[[134 149 141 136]
 [118 124 124 125]
 [127 136 135 134]]
->
[[124 124]
 [136 135]]

[[139 109 119 120 115]
 [144 119 117 124 118]
 [144 114 123 122 114]
 [146 109 120 121 118]
 [135 105 121 119 113]]
->
[[119 117]
 [114 123]]

[[108  98  98]
 [106 104 145]
 [141 145 143]
 [122 129 139]]
->
[[104 145]
 [145 143]]

[[157 113 127 129]
 [146 101 121 138]
 [111 140 133 132]]
->
[[101 121]
 [140 133]]

[[142 146 142 120]
 [129 136 129 131]
 [141 128 130 106]
 [134 129 140 118]
 [107 115 121 153]]
->
[[136 129]
 [128 130]]

[[144 127 121 135]
 [114 135 151 120]
 [149 119 122 119]]
->
[[135 151]
 [119 122]]
---
[[152 126 129 108]
 [155 114 128 116]
 [111 108 100 132]
 [129 137 131 122]
 [157 125 135 116]]
->
[[152 126]
 [155 114]
 [111 108]]

[[138 143 128 140 133]
 [146 142 137 139 137]
 [126 133 121 126 131]
 [143 147 132 135 134]
 [142 151 120 137 141]]
->
[[138 143]
 [146 142]
 [126 133]]

[[136 141 137 129]
 [122 139 148 133]
 [149 143 122 134]]
->
[[136 141]
 [122 139]
 [149 143]]

[[130 140 136 134 127]
 [127 137 145 118 120]
 [126 129 121 150 141]
 [135 129 119 146 151]
 [129 128 141 109 120]]
->
[[130 140]
 [127 137]
 [126 129]]

[[121 155 123 106]
 [128 143 111 147]
 [143 133 129 125]
 [124  99 122 130]]
->
[[121 155]
 [128 143]
 [143 133]]

[[138 130 117 123]
 [121 113 146 104]
 [146 129 115 152]
 [136 108 123 131]]
->
[[138 130]
 [121 113]
 [146 129]]

[[115 139 126 151]
 [124 136 128 146]
 [113 147 144 153]
 [104 118 134 118]]
->
[[115 139]
 [124 136]
 [113 147]]

[[142 136 131 138]
 [136 130 141 155]
 [145 131 136 132]]
->
[[142 136]
 [136 130]
 [145 131]]

[[139 132 148 138 114]
 [126 129 112 119 127]
 [123 134 110 103 104]
 [141 127 138 153 125]]
->
[[139 132]
 [126 129]
 [123 134]]
---
[[138 134 141]
 [128 144 134]
 [140 120 151]
 [123 125 146]]
->
[[123 140 128 138]
 [125 120 144 134]
 [146 151 134 141]]

[[136 131 138 129 129 125 124 131 134 133 123 132 136 133 119]
 [138 125 134 129 127 129 130 129 132 133 123 126 127 131 119]
 [125 124 132 130 131 127 129 120 136 130 124 124 149 135 120]
 [120 133 125 124 120 126 134 132 128 121 127 126 133 135 118]
 [134 128 122 124 129 126 128 112 134 127 122 130 127 132 120]]
->
[[134 120 125 138 136]
 [128 133 124 125 131]
 [122 125 132 134 138]
 [124 124 130 129 129]
 [129 120 131 127 129]
 [126 126 127 129 125]
 [128 134 129 130 124]
 [112 132 120 129 131]
 [134 128 136 132 134]
 [127 121 130 133 133]
 [122 127 124 123 123]
 [130 126 124 126 132]
 [127 133 149 127 136]
 [132 135 135 131 133]
 [120 118 120 119 119]]

[[141 120 129 128]
 [144 136 120 154]
 [117 137 123 111]
 [133 120 129 125]
 [115 117 124 136]
 [128 128 126 118]
 [139 114 133 125]
 [110 116 126 135]
 [142 124 126 134]
 [112 117 126 134]]
->
[[112 142 110 139 128 115 133 117 144 141]
 [117 124 116 114 128 117 120 137 136 120]
 [126 126 126 133 126 124 129 123 120 129]
 [134 134 135 125 118 136 125 111 154 128]]

[[128 139 123]
 [120 146 141]
 [125 120 128]
 [127 115 130]
 [109 133 132]
 [142 120 136]
 [110 130 134]
 [115 125 139]
 [105 131 113]
 [127 112 116]
 [123 122 143]
 [130 140 123]]
->
[[130 123 127 105 115 110 142 109 127 125 120 128]
 [140 122 112 131 125 130 120 133 115 120 146 139]
 [123 143 116 113 139 134 136 132 130 128 141 123]]

[[121 112 123 146 139 127 120 118]
 [134 121 128 139 123 122 132 120]
 [141 110 132 122 126 142 128 132]
 [139 105 127 141 136 135 134 118]]
->
[[139 141 134 121]
 [105 110 121 112]
 [127 132 128 123]
 [141 122 139 146]
 [136 126 123 139]
 [135 142 122 127]
 [134 128 132 120]
 [118 132 120 118]]

[[127 142]
 [112 136]
 [130 122]
 [150 145]
 [131 116]]
->
[[131 150 130 112 127]
 [116 145 122 136 142]]
